Below are the code and all the weights of a small trained network. Each question names an input and a class and asks about switching units off, where a switched-off unit gives its printed mean instead of its output.

import numpy as np


def w(rows, s, z=0):
    codes = np.array(rows[::2]) - 128.0
    scale = np.full(codes.shape[1], s)
    scale[-1] = z or s
    return codes * scale


def norm(h):
    return h / np.sqrt((h * h).mean(-1, keepdims=True) + 1e-5)


def f(y):
    return y / 2 * (1 + np.tanh(0.7978845608 * (y + 0.044715 * y**3)))


def log_softmax(a):
    a = a - a.max(-1, keepdims=True)
    return a - np.log(np.exp(a).sum(-1, keepdims=True))


def net(x, mask):
    res = np.array(x, float).reshape(1, 4) / 4 @ E
    u = 0
    for l in range(2):
        y = f(norm(res) @ A[l][:, :-1].T + A[l][:, -1])
        res = res + np.where(mask[u : u + 11], y, B[l][:, -1]) @ B[l][:, :-1]
        u += 11
    return log_softmax(norm(res)[-1] @ U[:, :-1].T + U[:, -1])


A, B = {}, {}
E = w([
[49,208,134,139,150,199,245,161,202,150,148,79],'x0',
[171,178,146,107,140,152,183,127,208,125,150,86],'x1',
[171,146,108,157,173,157,128,7,95,12,116,95],'x2',
[172,169,94,32,214,94,125,150,63,127,146,88],'x3',
],0.0017)
A[0] = w([
[141,179,155,97,224,125,163,76,83,45,133,71,50],'0.n1',
[127,172,161,188,178,206,185,33,139,26,92,80,54],'0.n2',
[24,76,155,213,77,151,98,112,90,144,113,178,30],'0.n3',
[127,129,138,122,128,124,127,128,130,127,108,128,122],'0.n4',
[129,127,126,124,128,124,129,129,129,125,126,130,125],'0.n5',
[116,66,219,103,64,59,98,218,155,215,81,199,50],'0.n6',
[162,221,104,57,176,191,194,180,218,191,218,50,54],'0.n7',
[84,159,187,185,77,197,215,130,253,131,141,114,5],'0.n8',
[119,48,81,197,72,146,28,76,71,106,135,189,121],'0.n9',
[128,124,135,127,130,124,133,129,127,127,124,130,126],'0.n10',
[232,75,109,175,52,149,53,49,145,65,123,170,73],'0.n11',
],0.002,0.0022)
B[0] = w([
[151,166,48,107,164,170,119,100,66,126,115,93,184],'0.n1',
[171,118,82,66,126,111,67,213,118,213,206,128,232],'0.n2',
[46,135,62,124,151,129,152,160,86,90,86,141,135],'0.n3',
[128,132,128,132,123,131,125,128,126,130,133,123,122],'0.n4',
[127,127,131,131,130,129,129,127,125,128,137,125,125],'0.n5',
[138,163,3,91,180,150,91,147,59,167,182,70,198],'0.n6',
[45,82,170,103,167,72,176,160,83,62,52,158,253],'0.n7',
[104,136,190,185,69,177,164,110,209,152,142,149,209],'0.n8',
[86,106,196,89,167,48,174,171,84,106,92,130,248],'0.n9',
[128,133,126,129,128,126,125,127,130,129,125,129,126],'0.n10',
[182,115,222,80,168,67,146,112,140,101,114,98,202],'0.n11',
],0.0023,0.0012)
A[1] = w([
[152,194,45,119,168,171,124,90,107,108,154,87,38],'1.n1',
[98,155,121,170,94,193,156,136,193,156,162,130,5],'1.n2',
[97,154,123,171,93,195,156,135,194,156,160,131,5],'1.n3',
[146,116,105,144,115,126,95,104,117,122,142,145,83],'1.n4',
[147,117,86,92,154,95,100,138,97,109,114,124,65],'1.n5',
[126,119,107,109,110,112,98,175,124,193,138,146,68],'1.n6',
[141,126,77,103,108,116,80,180,123,216,153,142,20],'1.n7',
[34,99,137,176,92,115,117,156,110,145,106,159,76],'1.n8',
[82,158,74,135,138,160,156,169,122,182,141,124,35],'1.n9',
[84,166,145,120,133,157,199,158,196,144,126,117,107],'1.n10',
[170,140,167,157,92,155,142,99,253,122,132,108,79],'1.n11',
],0.0049,0.0022)
B[1] = w([
[166,146,5,77,123,236,137,124,125,162,74,87,191],'1.n1',
[135,65,155,222,77,155,22,31,188,226,18,79,213],'1.n2',
[133,66,155,227,68,165,19,26,197,239,19,76,216],'1.n3',
[117,157,173,121,147,93,159,132,142,99,97,134,125],'1.n4',
[122,103,151,224,54,167,119,95,231,152,123,120,200],'1.n5',
[155,143,112,115,148,157,114,151,134,154,226,80,160],'1.n6',
[158,114,138,125,126,126,73,171,134,195,244,72,168],'1.n7',
[61,165,25,146,117,223,169,156,130,101,142,164,197],'1.n8',
[219,109,195,121,122,70,112,77,149,80,121,157,172],'1.n9',
[70,191,211,133,147,33,126,146,136,147,46,99,253],'1.n10',
[132,162,154,148,97,196,214,133,189,147,228,198,205],'1.n11',
],0.003,0.0033)
U = w([
[83,138,172,199,87,155,119,86,207,200,62,112,201],'0',
[174,64,177,139,126,52,79,71,87,69,91,149,139],'1',
[36,105,64,155,105,156,148,161,87,84,134,189,91],'2',
[173,141,173,130,106,157,210,101,180,92,222,181,5],'3',
[84,199,177,75,177,61,187,178,135,132,93,99,79],'4',
[142,105,101,110,115,118,78,199,116,191,254,116,188],'5',
[182,161,23,75,159,207,145,88,107,110,90,81,145],'6',
],0.0095,0.0018)

Each question gives the input, the list of numbers given to net, and the class t.
The units are the neurons (one row each of A and B). Each row of codes is followed by its name. A weight is (code - 128) times the scale printed after its matrix; where a second scale follows, it is the last column's (A, B and U).
mask holds one flag per neuron, layer by layer. A switched-off neuron (its flag False) gives its mean, the last column of its row in B, instead of its output. The means were averaged over made-up inputs and are rounded, as every weight is.
A unit's drop is (log p(t) with every unit on - log p(t) with that unit switched off) / (log p(t) with every unit on - log p(t) with every unit switched off).
The circuit of an input: a set's keep is (log p(t) with only the set's units on - log p(t) with every unit switched off) / (log p(t) with every unit on - log p(t) with every unit switched off). Starting from the 12 units with the biggest drops (on a tie, the unit counted first), units are removed one at a time, each time the one whose removal leaves the highest keep (on an exact tie, the one counted first), for as long as the keep stays at least 0.8.
units of the circuit, in order: the units of the circuit, biggest drop first
top k neurons: the k neurons with the biggest drops, biggest first
k most important neurons of layer l: the k neurons of layer l with the biggest drops, biggest first
drop of u: that unit's drop, to one decimal
input [-2,6,3,-7], class 3: units of the circuit, in order	(1.n11)
input [1,-5,6,-1], class 6: 2 most important neurons of layer 1	(1.n10, 1.n9)
input [-1,-3,-7,-5], class 5: top 2 neurons	(0.n6, 1.n7)
input [3,-4,-4,0], class 5: units of the circuit, in order	(0.n6, 1.n7)
input [2,4,-8,5], class 4: top 3 neurons	(0.n7, 0.n2, 1.n10)
input [-4,3,-1,-1], class 1: 2 most important neurons of layer 0	(0.n11, 0.n2)
input [0,-3,-1,0], class 2: 3 most important neurons of layer 0	(0.n2, 0.n3, 0.n9)
input [-1,-3,8,-7], class 1: top 2 neurons	(0.n11, 0.n9)
input [-4,1,8,-7], class 1: top 3 neurons	(0.n9, 0.n8, 1.n8)
input [-7,-1,-3,4], class 5: 2 most important neurons of layer 0	(0.n7, 0.n6)
input [-6,-4,-3,-1], class 5: top 2 neurons	(0.n6, 0.n7)
input [6,-6,-8,2], class 5: top 3 neurons	(1.n7, 0.n6, 1.n6)
input [-5,0,-6,2], class 5: drop of 1.n8	0.0
input [1,0,-7,5], class 5: units of the circuit, in order	(1.n7)
input [-5,-3,-2,5], class 5: drop of 1.n3	0.1
input [4,7,-1,4], class 4: drop of 0.n7	1.9
